Below is a small trained network, with its code and all its weights. Each question gives an input and a class and asks what happens when units are switched off, that is, made to give their printed mean instead of their output.

import numpy as np


def w(rows, s, z=0):
    codes = np.array(rows[::2]) - 128.0
    scale = np.full(codes.shape[1], s)
    scale[-1] = z or s
    return codes * scale


def norm(h):
    return h / np.sqrt((h * h).mean(-1, keepdims=True) + 1e-5)


def f(y):
    return np.maximum(y, 0)


def log_softmax(a):
    a = a - a.max(-1, keepdims=True)
    return a - np.log(np.exp(a).sum(-1, keepdims=True))


def net(x, mask):
    res = np.array(x, float).reshape(1, 6) / 4 @ E
    u = 0
    for l in range(2):
        y = f(norm(res) @ A[l][:, :-1].T + A[l][:, -1])
        res = res + np.where(mask[u : u + 7], y, B[l][:, -1]) @ B[l][:, :-1]
        u += 7
    return log_softmax(norm(res)[-1] @ U[:, :-1].T + U[:, -1])


A, B = {}, {}
E = w([
[130,131,131],'x0',
[125,128,127],'x1',
[250,77,151],'x2',
[128,129,127],'x3',
[107,92,210],'x4',
[134,131,128],'x5',
],0.0011)
A[0] = w([
[176,87,226,30],'0.n1',
[85,7,89,224],'0.n2',
[245,20,114,240],'0.n3',
[88,46,142,1],'0.n4',
[228,56,116,121],'0.n5',
[204,213,131,99],'0.n6',
[104,120,22,183],'0.n7',
],0.0021,0.00075)
B[0] = w([
[44,147,92,182],'0.n1',
[162,152,162,168],'0.n2',
[67,235,145,251],'0.n3',
[132,155,229,137],'0.n4',
[84,160,130,207],'0.n5',
[70,150,223,157],'0.n6',
[128,197,250,187],'0.n7',
],0.0019)
A[1] = w([
[133,171,89,186],'1.n1',
[193,91,134,231],'1.n2',
[217,99,138,212],'1.n3',
[130,130,130,88],'1.n4',
[143,134,1,88],'1.n5',
[167,156,44,17],'1.n6',
[58,169,137,254],'1.n7',
],0.0053,0.00081)
B[1] = w([
[118,50,233,175],'1.n1',
[79,176,26,144],'1.n2',
[65,157,35,152],'1.n3',
[100,83,98,128],'1.n4',
[104,48,236,149],'1.n5',
[85,82,171,149],'1.n6',
[253,122,70,255],'1.n7',
],0.0024,0.0039)
U = w([
[164,177,144,165],'0',
[81,184,3,177],'1',
[160,157,146,138],'2',
[96,70,241,106],'3',
[158,155,127,118],'4',
[147,135,94,122],'5',
[72,8,14,2],'6',
],0.0052,0.0059)

Each question gives the input, the list of numbers given to net, and the class t.
The units are the neurons (one row each of A and B). Each row of codes is followed by its name. A weight is (code - 128) times the scale printed after its matrix; where a second scale follows, it is the last column's (A, B and U).
mask holds one flag per neuron, layer by layer. A switched-off neuron (its flag False) gives its mean, the last column of its row in B, instead of its output. The means were averaged over made-up inputs and are rounded, as every weight is.
A unit's drop is (log p(t) with every unit on - log p(t) with that unit switched off) / (log p(t) with every unit on - log p(t) with every unit switched off).
The circuit of an input: a set's keep is (log p(t) with only the set's units on - log p(t) with every unit switched off) / (log p(t) with every unit on - log p(t) with every unit switched off). Starting from the 12 units with the biggest drops (on a tie, the unit counted first), units are removed one at a time, each time the one whose removal leaves the highest keep (on an exact tie, the one counted first), for as long as the keep stays at least 0.8.
circuit, biggest first: the units of the circuit, biggest drop first
most important unit: the unit with the biggest drop
k most important neurons: the k neurons with the biggest drops, biggest first
drop of u: that unit's drop, to one decimal
input [-7,-7,5,4,-8,-6], class 3: circuit, biggest first	[1.n7, 1.n5]
input [-3,0,6,7,-8,5], class 3: circuit, biggest first	[1.n5, 1.n6, 1.n7]
input [-5,-5,-5,1,-8,7], class 3: circuit, biggest first	[1.n5, 1.n1, 0.n3]
input [-3,1,8,4,3,1], class 1: circuit, biggest first	[1.n3, 1.n2, 1.n7]
input [-3,3,7,2,0,6], class 1: circuit, biggest first	[1.n3, 1.n2]
input [-6,7,8,3,-5,6], class 1: 2 most important neurons	[1.n3, 1.n2]
input [3,-3,7,6,-5,-4], class 1: circuit, biggest first	[1.n3, 1.n7]
input [7,1,8,-2,0,4], class 1: circuit, biggest first	[1.n3, 1.n2]
input [4,-2,4,0,-8,-4], class 3: most important unit	1.n7
input [-3,0,5,-4,-8,0], class 3: 4 most important neurons	[1.n7, 1.n5, 1.n1, 1.n6]
input [2,0,3,1,-6,-1], class 3: 3 most important neurons	[1.n1, 1.n7, 1.n6]
input [0,-5,-2,-5,-7,-1], class 3: 3 most important neurons	[1.n5, 0.n3, 1.n1]
input [5,2,4,-6,-7,5], class 3: drop of 0.n7	-0.1
input [-5,8,8,0,2,3], class 1: drop of 1.n3	0.3
input [-5,-8,8,3,-5,2], class 1: drop of 0.n1	0.0
